Each row has a class, written as a number after it.
[ 114 -126 -181 -341   -7  -91   70  -66   36  -15  122 -397  -16  251
   43  354  -20 -198  -56 -170   64  301  335   69  -62  -59  -21 -410
   28  233  169 -397 -182 -111  174 -199 -106  281  -89  102  -53  190] | 2
[-114 -344  -95 -292 -241 -100  -83  -97    1 -205  107 -147  -78  184
   35  -22 -409  -73  -23 -249  121  -16  108  206 -220 -463  -30 -246
 -201  521  -29 -479 -173  188  342 -559 -324  191  -75  -33   11   83] | 1
[  11  153  -86  -74 -142  -29 -112 -118 -218  105  -40   92  236 -176
  -24  -13   47  176   79  -53   93 -418 -232  -65  -27  -40  124 -316
   21  -42  -27  -97  126  276   98 -205   38  332  158  -16  200 -158] | 7
[  -4  188  367  -70 -210  132 -405  352   32 -165 -197  276   34  137
  132 -149  164  456 -187  299  -61 -123  -76 -264  350  -56 -333  711
 -105  -30 -214  437  354  -65 -219  -15   66 -280 -115  298  217  -42] | 3
[-127 -311  -40   -6 -389  277  -92 -171   49  -77 -112 -103   97  135
   55  -30  174 -126  -87  -84   35  -16 -381  -44  211 -149 -106    8
   47  148  -21  -61  194 -139   22 -180 -375  -53   -8 -136  -27   58] | 4
[-128 -267  299  -50 -843  444   77   73  248 -246  -98   36 -221  166
 -170 -136 -222 -241 -203 -150   57  230 -479  188  -14 -879 -279  502
   18  649   58  181  175 -106  175 -118 -798 -206   12  133  167   32] | 0
[ 220  221 -238 -364 -185  -45  -71  -71   32 -236  245 -150 -151  200
  126  444   94 -128  -20   30  -29  307  348   79   -5  -50 -281 -278
 -143  254  205 -263  -49    2   82  -11 -159  123  -41  258   92   72] | 1
[ -15 -160 -152   32  138  242  -63    4    2  -25 -193 -286  200  336
  255  130  666   91  -52   88  -79  236 -324 -319  420  534   64  117
  184 -359   57   41  271 -363 -318    5  111 -157  -51 -185 -179  116] | 2
[ -88 -149  142    0  -32  294 -129   91  165    5 -256 -287   29  259
  163   39  522   96 -203  176  -51  230 -340 -184  405  276  108  409
  228 -207  -58  179  274 -477 -295   35  -57 -243  -76  -51 -215  143] | 4
[-241 -286  353 -280  662 -161 -217  315  110  312 -468 -360  307  475
  408 -443  258  566 -152   90   13  -93 -236 -251   84  461  110  194
   45 -287 -313  -31  138 -156 -329 -274  654  124    1 -325 -164  234] | 1
[-162   83  220 -100   14  -39 -314  145  -74  254  -80  -80  100   16
  -40 -240   84  306 -253  -13   12 -211 -242 -131  -16   -3  113   94
   19 -112 -112   63  149  -38   88 -226 -112  234   52   51   -3 -115] | 3
[ 323  115 -251 -240  293  -18 -308  136   69  -93  133 -275 -119  254
  261  466  519   62 -149  220  -70  356  566 -168  313  629  -25   25
    7 -362   30 -198  -64 -349 -299   99  121   -2 -247  147 -214  112] | 5
[ 139  -19 -142   71 -409  330   26  -79   23 -103   18 -154  -10   37
   19  171  284 -173   23   17   35  183 -355  -20   60  -69  127  -98
  188   64  139  -43  246  -80   35   24 -443    0  132   59   12  -89] | 2
[  48 -282 -105 -187  483 -198 -272   34 -112   35   10 -155   99  269
  178   85  149  292   39  -34   87 -185  300 -105  200  420  154 -199
  -17 -299 -156 -591 -326  109    9 -474  287  104 -147 -322 -280  162] | 5
[ -83  391  -15  167 -238  -20 -266   50 -254  -78   29  412  225 -349
   45   87  222  447  -36   71 -136 -385  -76  -73  131    2    7  278
  -60 -260 -150  148  143  308   39 -207  -98   -8   36  134  156 -337] | 4
[  26  195   84  -60  -37   57 -160   59  -36  138  -57   62  177   67
  132  -88  159  291 -148   77 -123  -47 -114  -65  117  147  -24   66
   60  -45  -71  160  195   80 -103  -45   86   74   -6  231  154 -140] | 6
[-313 -554  134 -283 -325  211   48  -99  228  -28 -176 -289  -12  421
   66 -294 -111 -166 -211 -250  103   78 -505   83  -14 -422  -16  -16
   63  434  -43 -201  294 -175  119 -366 -336   28   19 -142  -69  221] | 6
[-164 -378  167  -83 -357  220   32  -46   65 -191 -193  -39  112  179
   75 -172   94   -2   46  -83   88 -139 -537  -39  172 -288   27  152
   37  238  -52  -15  279  -52   92 -290 -356 -169   53 -157   29   93] | 1
[-493 -342  370 -389 -379  -87 -225  -32  190  -18 -115   68   38  457
  119 -547 -448  149 -188 -261   56 -102  -99  -64 -117 -759 -199  187
 -317  592 -165  137  205   48  132 -307  -88  108   13  126  240  193] | 7
[-410 -448 -241 -284  -48  100  -26 -352   84 -132 -186 -251  283  606
  310  -33  219   -7   83  -47   -8  106 -117  -46  205   44 -254 -326
  -45  184   69 -281  298 -138 -152 -177  180  -93  -35 -176    9  281] | 5
[  14   28 -238  -39 -137 -115 -181  -28 -159 -245  237  337  -23    1
  157  289  -80  166  223   70   84 -189  225   38  165 -165  -51  -48
 -172  -15  -58 -375 -249  305  157 -540 -167  -69 -132  -32   85  -49] | 3
[  83 -130 -336 -241  383 -127 -240  -79  -26  -88   32 -159   78  237
  322  254  230  132    9  130  -56    9  324 -144  201  332   78 -375
   11 -132  -47 -455  -53   21 -207 -239  354   68 -127 -198  -38  225] | 7
[-353 -366  668 -226   28  -66 -284  357  119   57 -346 -149   86  214
  109 -654 -171  405 -305 -156  152 -285 -308 -260    2 -264  134  456
  -23  148 -286   87  256  -12   34 -472  -72   33  -42 -106  -36   68] | 1
[  25 -166 -206 -323  172 -129 -211  -79  -15 -144   55 -139   -6  362
  322  144   63  101   42   -2  -77   70  346  -70  120   84 -165 -252
 -148   50  -28 -452 -118  -41  -88 -328  227   72 -114 -116  -74  198] | 7
[   1 -147   -4  132  240  214  -53  111    6  159  -80 -440  179  189
   73  201  684   19  -75  168   15  266 -356 -308  331  627  143  279
  215 -492    7  -10  137 -438 -206   -3 -163  -68  -83 -122 -364   -2] | 3
[  19  133 -312 -293 -127  -91 -133  -86   30 -397   94  225   -8  302
  281  390   69  153  221  306  -65  103  542   18  384  -17 -302 -137
 -168  142   11 -266  -35  211 -173 -109  253 -183 -246  218  232  190] | 2
[-331 -261 -280 -108 -406  107   50 -479  -43  -64   86   82  161   99
   52  -85  -28 -109  159 -116   35 -244 -439   70   -9 -483   90 -529
  -13  291  -14 -364  163  235  293 -318 -391   69  121 -185   53   64] | 6
[ 135   51 -421   99 -142  305   10 -121 -192 -319  -97  125  265   94
  104  313  579   10  277  184 -105 -171 -288  -95  525  278 -144  -22
  130 -266   62  -73  256   49 -290  -50   47 -288  -31 -119  141   -1] | 7
[-166  159  148    1 -478    5 -266  -73 -189  -76   38  275  129 -248
 -114 -166 -193  224   -8 -186  133 -489 -325   16   21 -514   61  178
  -13  123  -91   49  181  438  313 -332 -389  122   28  234  299 -193] | 3
[ -12 -341  196 -395  209 -188 -184  122  172  -49  -36 -274  -19  358
  212   -9  -53  156  -90  -60   97  137  140  -76   49  -53  -22  -26
  -66  101 -129 -347 -135 -162  -23 -402  145    1 -164 -112 -119  289] | 6
[ -24 -125    3  244 -148  346 -125  206  -20 -100  -91  -54  -47   45
 -116   79  220   26   -1  182  109   -8 -414  -84  226 -100  128  407
  252  -54    8   55  198 -139  -57 -126 -445 -272  -82  -43  -52  -31] | 5
[ 236  123 -393 -182  205 -141 -239  -77  -79  -84  191  -42  -72  165
  249  410  319  106   68  204  -15   23  405  -80  264  440  -20 -372
  -59 -215   50 -437 -116   -1 -112 -124  186  -37 -124   90  -37   58] | 6
[ -22   87 -224 -298  -68 -162 -123   21   66 -330   92   78  -40  318
  288  351  112  128  119  194 -124  202  584  -33  333   80 -351   -5
 -254  144   32 -318 -161  120 -122 -232  252 -217 -187  100   94  141] | 4
[ -55   97  -42  196 -463  239 -151  -48 -106 -437  -90  456  160 -124
   40  166  319  149  234  307 -150 -200 -179 -167  510  -80 -186  484
  -24 -266  -63  194  184  148 -149 -110 -173 -535   12  -24  219  -88] | 7
[-140 -428  246 -464   19  -84 -222  179  223 -101   -9 -303 -263  490
  256 -150 -240    2 -235 -261  208   74  133  -89   87 -269 -134   37
 -126  359  -24 -436 -106 -171  117 -472  -79   33 -156  -89 -149  330] | 1
[ -67  358  105  -22 -149   -9 -127  117 -164   -5  -72  196  172   -6
   55   55  168  296   18  178  -56 -227 -107 -126  132   44 -162  296
 -127 -116  -27  164  103  188  -14  -19  103   -2   40  272  203 -199] | 3
[ 121  165 -424   -1  371 -165 -190   39 -247   37  194   58  -26 -115
  104  400  344  216  127   91  -19 -246  336  -53  234  479  252 -374
   77 -506   29 -554 -306  193   39 -220   33  118  -69 -157 -217  -89] | 5
[  69 -210  -72 -268  155  -87 -167   73   58 -212  -59 -116 -101  339
  218  143    3   41   66  101  134  139  284   -7  126   22 -149  -91
  -92   84  -20 -343 -176   -1  -78 -266   73  -19 -189 -112  -51  203] | 1
[ 145    4 -322  115  243  241  -24  -19  -70  -32  -71 -235  207  159
  218  282  728  -39  128  215    1   28 -223 -228  446  603   21 -132
  172 -422   77  -82  215 -218 -217  165  103 -256  -14 -135 -132   66] | 2
[ 308 -133  -17  161  684 -183 -229  263 -189  279  -58 -437  -23  -46
  107  236  451  253 -109   78  115  -88  143 -174  211  899  573    3
  300 -815 -141 -449 -396 -145  -85 -330  215  185 -149 -471 -515  -64] | 2
[-165 -141  438 -311 -413   61 -129  178  239 -113 -218   92   69  304
  177 -374 -158  208 -226  -56  -49   61  -59 -128    9 -438 -281  361
  -91  325 -140  270  324  -25  -35 -143   31 -120   24  246  268  116] | 6
[ 251  382   89   72 -166   94 -293   96  -75   75   12   36  154 -197
   21  155  217  206 -226  128  -82  -14   -6 -130   78   69   29  212
  177 -253  -46  179  235   22  -79   51  -33  120   12  286  247 -214] | 2
[-293 -530  -72  -81   64  154 -130 -129  -37   11 -255 -290  274  293
  124 -198  238  187    3 -113  114 -233 -515 -114  149   43  335  -81
  182  -86 -139 -380  217  -83  -65 -421  -66   68   29 -410 -247  152] | 0
[ 199   28  -53  135 -134  280   48  -56  -14    3   25 -153   27    8
  -57  149  386  -88  -11   69  114  100 -492  -50  128  141  198  145
  209  -86   73  -28  229 -170  -20  -28 -357  -81   43  -59 -119 -172] | 3
[ -16  234 -195   10  -37  -59 -154 -250 -349  280    6   68  346 -241
  -10   78  233  245  143  -66   18 -412 -131  -33  -10  140  245 -608
   54 -230  -16 -188  100  325  137 -169   -3  553  161   37  156 -233] | 2
[ -87  160   89  -56 -106   -3 -218   88  -93   -7 -111  123  183   76
  193   -5  224  294  -79   68  -89 -148 -175 -217  174  117 -221  179
  -59 -132  -26  104  250   79 -101  -82  202   -8   23  189  210  -78] | 6
[-403 -305  336 -300   78    4 -269  173  186  186 -241 -288  245  470
  150 -426  -26  289 -421  -10  -49  131  -94 -174  -82  -18  -92  241
  -41   80 -216  159  247 -162  -93 -214  108  121  -65   14  -57  163] | 6
[ 143  -33 -242 -114  -28 -130   64 -142 -185  -37  227  -55  -27  -87
  -31  312  -87  -43  139  -59   19 -154   31  124   24  -60  128 -475
  -82  193   69 -506 -229  282  317 -347 -272  227  -48  -91   10  -47] | 0
[-200 -473   31 -460  -15 -100  -34   31  198    8    2 -498 -203  440
   95   -8 -233 -189 -174 -257  133  341  199   68 -117 -183 -127 -255
 -161  482   76 -393 -159 -216  157 -368 -221  269  -94  -29 -199  242] | 7
[  -5 -192 -124 -287 -366  -76  -41  -58   -2 -170  188  -48 -200   26
  -30   98 -364 -145  -54 -288   77   -2  178  184 -171 -561  -64 -265
 -165  528   67 -421 -173  182  397 -426 -553  225  -19   54   48   43] | 0
[ 150   15 -108 -153 -549  -59  100   -7  -18 -186  300   29 -324 -156
 -247  272 -486 -273  -66 -183  133  112  205  257 -194 -507 -128 -137
 -168  664  189 -260 -241  342  491 -290 -783  183  -17  177  108 -229] | 7
[  -9   21  -75 -133 -136  -58 -174  113    1 -147  268   90 -245   50
   49  155 -169   55 -103 -122   22   38  299   21   34 -178  -36  113
  -62  144   70 -343 -259  194  210 -345 -378   26  -90   75 -128  -46] | 7
[  88  -60   63 -144  -75  -88 -192  109   93  -64  137   68 -250  119
  104   90 -154   94 -105 -137   99  104  242   47   50 -256   64  106
  -30  210  -56 -283 -223   59   72 -355 -146  104 -133  -24  -79   38] | 4
[ -93  -38  -97  -17 -147  339  -85   17  215  -14  -56 -351   30  401
  238  217  596  -22 -211  255  -98  381 -156 -231  390  375 -240  198
  195 -102   62  147  342 -552 -389  278  -28 -276  -65  129 -135  121] | 5
[ 197  -46  -41 -327  321  -25  -24  250  161  -36  -73 -382  -58  479
  217  350  337  -56 -189  171  -87  515  465 -159  240  501 -139  125
   41 -167   51 -164  -85 -353 -348    6  252  111 -196  121 -160  231] | 1
[  -3  164   38  -77  133   15 -221  117  -72  156  -98 -145  205   77
  120  -38  422  284 -181   40  -56  -55  -69 -151  158  357  102   80
   50 -261  -35   48  232  -46 -135  -86   69  140  -13   94   36 -147] | 0
[  22 -372  301 -184  229 -125  -87  294  106  202  -64 -539 -254  299
   29 -109  -85   67 -264 -209  312  144  -41   -5  -98  160  147  102
   33   62  -55 -280 -317 -220  162 -418 -114  180 -117 -189 -342  130] | 1
[-299 -321   43 -366  102 -107 -216 -108  -39  140 -236 -157  416  378
  233 -337   20  329  -36 -144   41 -326  -79 -148    2   38  -22 -217
 -120   54 -228 -169  295  170  -72 -350  310  314   44 -155  130  212] | 5
[ -18 -104  132 -107 -712  382   77  -46  252 -282   15  -42 -184  289
   20  -14   55 -233 -170  -67  -43  267 -387   17  164 -559 -337  231
   19  630  137  123  472 -253   28    1 -480 -320   36  231  222   79] | 2
[-106 -548   33 -149 -304  163  -65   -6   92 -101 -146  -86   86  234
   54 -276 -108  -81  -42 -278  195 -126 -344 -126   84 -395   -3   39
   34  307  -95 -104  178 -118  105 -382 -339  -66   -6 -176  -12  183] | 6
[  67   79 -203 -163   95  -71  -45   84  -23  -94  137  -49  -97   68
  136  411  103  -18  100  204   14   65  276   17  125  143   25 -318
  -19 -137  106 -407 -282    4   93 -181  -66    5   -1   18 -102   37] | 1
[-174 -315    5  -17   73  181 -202  -15   33  -37 -212 -120  131  302
  136  -86  412  119    3   96   40  -79 -235 -175  352  268   97   17
  204 -333  -74 -104  134 -219 -179 -184   65 -164  -27 -214 -173  196] | 5
[ 201  372  -82  -51 -519  -11  -34   44  -75 -504  253  510 -161 -196
   48  474 -136  118  230  214  -99  -10  380   56  223 -340 -359  181
 -197  123   41 -123 -154  348   70 -159 -212 -274 -105  305  285  -98] | 2
[ 150  216  -59 -124   14   21 -117   -6  -22  186  -21 -150  226   64
   93  143  434  151 -247  121 -134  -50  -71 -172  146  503   74 -134
  106 -209    9   43  288 -120 -184  148  178  221  124  231   84  -94] | 0
[ 128   34 -144 -150  140 -110 -317  114  -61 -319   -4  120  -68  167
  154  195  224  259   59  146   16  -49  427  -91  387  192   29  147
   11 -235  -68 -291 -224  114 -142 -327  116 -199 -248   44  -29  110] | 1
[  10 -404  176  146   44  286  -71  116   15   48 -284 -278  117  143
    0 -149  294   77  -39   20  182    5 -625 -129  161  180  274  215
  275 -209  -81  -21  181 -200  -79 -236  -75 -146  -28 -332 -177   45] | 6
[-158 -255  -34 -107 -351  276  -60  -25  227 -201 -125 -135    9  412
  143   22  222 -114  -65   -1   26  254 -307  -59  363 -115 -232  277
   99  212   60   76  317 -263 -173  -59 -271 -284  -49   16   -4  210] | 4
[-149 -243  123 -232  248 -147 -205  232  163  -26  -57 -201 -217  455
  249  -76   71  215  -82   53   35  168  207  -61  167  115 -116  172
  -32  -21 -121 -357 -208 -151 -147 -407  177 -142 -153 -157 -259  226] | 6
[ 283   51 -171   96  -98  246 -153 -103  -63 -326 -119  224  210  150
  214  170  623  201  251  332 -129 -117 -195 -160  554  301 -118  126
  106 -349 -123  -61  271   -1 -347  -58  291 -430  -27 -156  155   85] | 2
[ 136  -85  -52  182  -24  260 -146    9 -143  -79 -134  -38  193   -6
   74   69  541  157  137  153   47 -268 -402 -186  408  222  185   93
  232 -389  -59 -134  234 -135 -138 -181  -66 -233  -17 -247  -45  -48] | 0
[  78  459  -87  137   19   49 -216  117 -120  221   86  -98  160 -187
   24  164  497  294 -275  177 -232   40  -47 -209  130  489  219  114
  223 -540   -2  198  190  -50  -76  177  -27  136   33  213  -23 -237] | 2
[   1   -2 -216 -534   86 -131  103  -82  228  -70   83 -248   31  398
  174  457  136 -207 -136  147 -165  488  527    6  129  199 -185 -445
 -124  203  186 -255  -89 -144  -26  151  119  155  -93  244  -37  263] | 4
[   3  -46 -490   35 -112   84  124 -385 -218   60   36 -107  328 -183
   17  256  402 -154  167   45  -28 -245 -520  -43  -18  156  295 -632
   99 -109  100 -286   74   -9  211 -102 -266  145  212 -161  -82 -135] | 6
[  74  113 -125 -257  -22 -129  -89   -4    2 -160  195 -118  -87  178
  146  312  216  -10    0   26  -40  132  298   31  245  150 -180  -74
 -105   21  112 -229  -81  -56  125 -133 -134  -33 -161  153  -43   54] | 1
[ -42   45 -154 -359  -38 -106  -52   46  169  -84  216 -162 -160  316
  189  330  -15   34  -75   29  -76  355  513   83  -32  -31  -77 -126
 -103  257   98 -377 -174   -5   66 -139   -3   67   -9  203  -77  117] | 5
[-161  177   -6 -199 -319   91 -182  -29   -8   39  -28  -66  197   62
   -7    7  -31  135 -200  111  -49   18  -18  -53 -137 -200  -82  -42
   23  116   -1   76  233   82   28  -49 -131  273   52  304  227  -22] | 1
[  95  226  409  186 -234  172 -386  320  -53  -32  -83  295    8 -185
   -3 -235  108  441 -268   26  -77 -151 -242 -100   60  -61   73  670
  162 -286 -153  314  179   74  -84 -169 -193 -137  -19  241   96 -298] | 6
[ -98 -292   16 -152 -365  340  109   -9  176 -208 -124 -121  -17  331
  156  -40  207 -248  -48  -26   59  117 -421  -89  198 -236 -180   26
  -14  339   60   11  323 -283  -79 -112 -271 -163    4  -40   75  171] | 1
[-216 -190   27   31 -215  277  -84  -87   31 -190  -47   -5   84  209
  112 -118  104   78   88  -21   45  -80 -292   -1  247 -226  -51  221
   69   43  -59  -57  272   21   -1 -255 -196 -349  -49 -131   24   92] | 5
[ 233   62 -219  -35  322 -114 -251  148 -157 -141   17  113  -69   34
  222  285  263  248  154  158   56 -116  282  -67  239  398  137  -74
  -16 -381  -70 -318 -287   71  -79 -299  263  -21 -124  -98 -129   -4] | 5
[ -12  -46 -154 -175  211 -143 -152   30 -142  -55   25 -163   -3  104
   85  303  170  141  -13  115  -12  -32  187   -2  122  261  -66 -120
 -106 -185  -12 -292 -251  -21   89 -203   -3   19 -176  -53 -199   84] | 6
